Here is a tiny trained network, its code and every weight. The questions are about switching its units off for an input and a target symbol, where a switched-off unit gives its printed mean instead of its output.

import numpy as np


def w(rows, s, z=0):
    codes = np.array(rows[::2]) - 128.0
    scale = np.full(codes.shape[1], s)
    scale[-1] = z or s
    return codes * scale


def f(y):
    return np.maximum(y, 0)


def softmax(a):
    e = np.exp(a - a.max(-1, keepdims=True))
    return e / e.sum(-1, keepdims=True)


def log_softmax(a):
    a = a - a.max(-1, keepdims=True)
    return a - np.log(np.exp(a).sum(-1, keepdims=True))


def net(x, mask):
    ids = ['ΓΨαθμξ'.index(c) for c in x.split()]
    T = len(ids)
    res = E[ids] + P[:T]
    r = res
    for j in range(3):
        rows = slice(3 * j, 3 * j + 3)
        q, k, v = (r @ M[0][rows].T for M in (Q, K, V))
        z = softmax(np.where(np.tri(T) > 0, q @ k.T / 3**0.5, -1e9)) @ v
        o = O[0][rows]
        res = res + np.where(mask[j], z, o[:, -1]) @ o[:, :-1]
    y = f(res @ A[0][:, :-1].T + A[0][:, -1])
    res = res + np.where(mask[3:7], y, B[0][:, -1]) @ B[0][:, :-1]
    return log_softmax(res[-1] @ U[:, :-1].T + U[:, -1])


Q, K, V, O, A, B = {}, {}, {}, {}, {}, {}
E = w([
[105,149,102,65,217],'Γ',
[103,79,152,62,207],'Ψ',
[151,84,139,141,207],'α',
[121,66,18,69,168],'θ',
[1,19,86,103,228],'μ',
[20,80,111,199,145],'ξ',
],0.0099)
P = w([
[132,171,172,159,61],'0',
[226,100,151,165,102],'1',
[222,101,144,186,125],'2',
[196,111,125,221,166],'3',
[176,114,115,218,174],'4',
[172,126,102,254,203],'5',
],0.01)
Q[0] = w([
[170,114,154,164,165],'head 1',
[98,176,82,143,102],'head 1',
[126,149,125,117,129],'head 1',
[102,146,207,99,114],'head 2',
[117,160,157,126,121],'head 2',
[3,185,88,64,24],'head 2',
[185,167,144,26,64],'head 3',
[238,46,40,167,114],'head 3',
[215,191,187,153,60],'head 3',
],0.03)
K[0] = w([
[29,156,141,171,61],'head 1',
[161,136,124,92,171],'head 1',
[159,110,105,126,128],'head 1',
[161,83,97,153,183],'head 2',
[91,144,126,108,94],'head 2',
[255,52,107,191,211],'head 2',
[83,166,209,52,111],'head 3',
[57,18,77,192,72],'head 3',
[145,145,147,68,23],'head 3',
],0.031)
V[0] = w([
[61,185,121,145,58],'head 1',
[173,153,137,185,116],'head 1',
[67,92,133,68,124],'head 1',
[160,4,158,82,21],'head 2',
[130,68,139,211,214],'head 2',
[124,131,253,74,111],'head 2',
[85,38,99,136,128],'head 3',
[119,136,200,63,195],'head 3',
[102,95,210,186,131],'head 3',
],0.026)
O[0] = w([
[50,139,10,141,154,138],'head 1',
[131,91,72,168,85,114],'head 1',
[112,195,155,91,176,147],'head 1',
[65,2,192,186,194,131],'head 2',
[187,55,77,29,101,107],'head 2',
[232,143,101,160,216,111],'head 2',
[131,147,163,17,103,253],'head 3',
[73,104,132,110,216,85],'head 3',
[155,21,124,96,151,154],'head 3',
],0.017)
A[0] = w([
[98,173,111,149,190,66],'neuron 1',
[122,159,69,246,126,1],'neuron 2',
[152,209,128,169,112,55],'neuron 3',
[98,140,135,168,216,158],'neuron 4',
],0.012,0.0095)
B[0] = w([
[75,126,100,149,78,178],'neuron 1',
[129,108,253,96,91,164],'neuron 2',
[118,84,138,128,162,247],'neuron 3',
[92,138,74,103,114,172],'neuron 4',
],0.011,0.014)
U = w([
[164,61,82,114,192,180],'Γ',
[174,46,72,64,74,113],'Ψ',
[122,81,28,64,123,86],'α',
[153,153,88,89,85,232],'θ',
[103,71,120,82,90,148],'μ',
[141,90,107,1,122,2],'ξ',
],0.0047,0.009)

Each question gives the input, a string of symbols that net reads in full, and the target symbol t.
The units are the heads (3 rows each of Q, K, V and O) and the neurons (one row each of A and B). Each row of codes is followed by its name. A weight is (code - 128) times the scale printed after its matrix; where a second scale follows, it is the last column's (O, A, B and U).
mask holds one flag per unit, heads first, then neurons. A switched-off unit (its flag False) gives its mean, the last column of its rows in O or B, instead of its output. The means were averaged over made-up inputs and are rounded, as every weight is.
A unit's drop is (log p(t) with every unit on - log p(t) with that unit switched off) / (log p(t) with every unit on - log p(t) with every unit switched off).
The circuit of an input: a set's keep is (log p(t) with only the set's units on - log p(t) with every unit switched off) / (log p(t) with every unit on - log p(t) with every unit switched off). Starting from all 7 units, units are removed one at a time, each time the one whose removal leaves the highest keep (on an exact tie, the one counted first), for as long as the keep stays at least 0.8.
circuit, biggest first: the units of the circuit, biggest drop first
unit that matters most: the unit with the biggest drop
k most important neurons: the k neurons with the biggest drops, biggest first
heads that matter: for each layer, one digit per head in row order, 1 if its drop is at least 0.15 and else 0, layers parted by /
drop when u is switched off: that unit's drop, to one decimal
input Γ Ψ Γ Ψ, target α: heads that matter => 101
input μ α Ψ θ ξ μ, target ξ: circuit, biggest first => head 3; head 1
input Ψ α θ Γ θ μ, target Γ: heads that matter => 010
input θ α μ ξ Ψ, target Ψ: circuit, biggest first => head 3
input ξ α α, target α: heads that matter => 100
input Γ Ψ Γ, target α: 2 most important neurons => neuron 4; neuron 1
input ξ α θ θ Ψ, target α: heads that matter => 110
input Γ ξ Ψ Γ, target Ψ: heads that matter => 101
input μ θ Γ ξ θ, target Ψ: heads that matter => 011
input μ μ Γ, target ξ: circuit, biggest first => head 1; head 3
input ξ ξ θ θ, target α: heads that matter => 100
input Ψ Γ μ Ψ, target Γ: heads that matter => 010
input Γ Γ μ Γ α μ, target ξ: heads that matter => 001
input Ψ Γ μ, target Γ: heads that matter => 010
input α ξ θ Ψ, target Ψ: circuit, biggest first => head 1; head 2
input ξ Γ Γ, target α: circuit, biggest first => head 1
input α θ θ Γ Γ, target Ψ: heads that matter => 110
input Γ Γ θ Ψ θ Ψ, target θ: heads that matter => 011
input ξ Γ α θ, target α: heads that matter => 110
input θ ξ Ψ α, target Ψ: unit that matters most => head 3
input Ψ α Ψ, target Γ: drop when head 2 is switched off => 0.3
input μ ξ ξ, target ξ: drop when head 2 is switched off => 0.3
input Γ θ Ψ θ, target θ: drop when neuron 4 is switched off => 0.0
input Ψ μ θ Γ, target Γ: drop when head 2 is switched off => 1.4
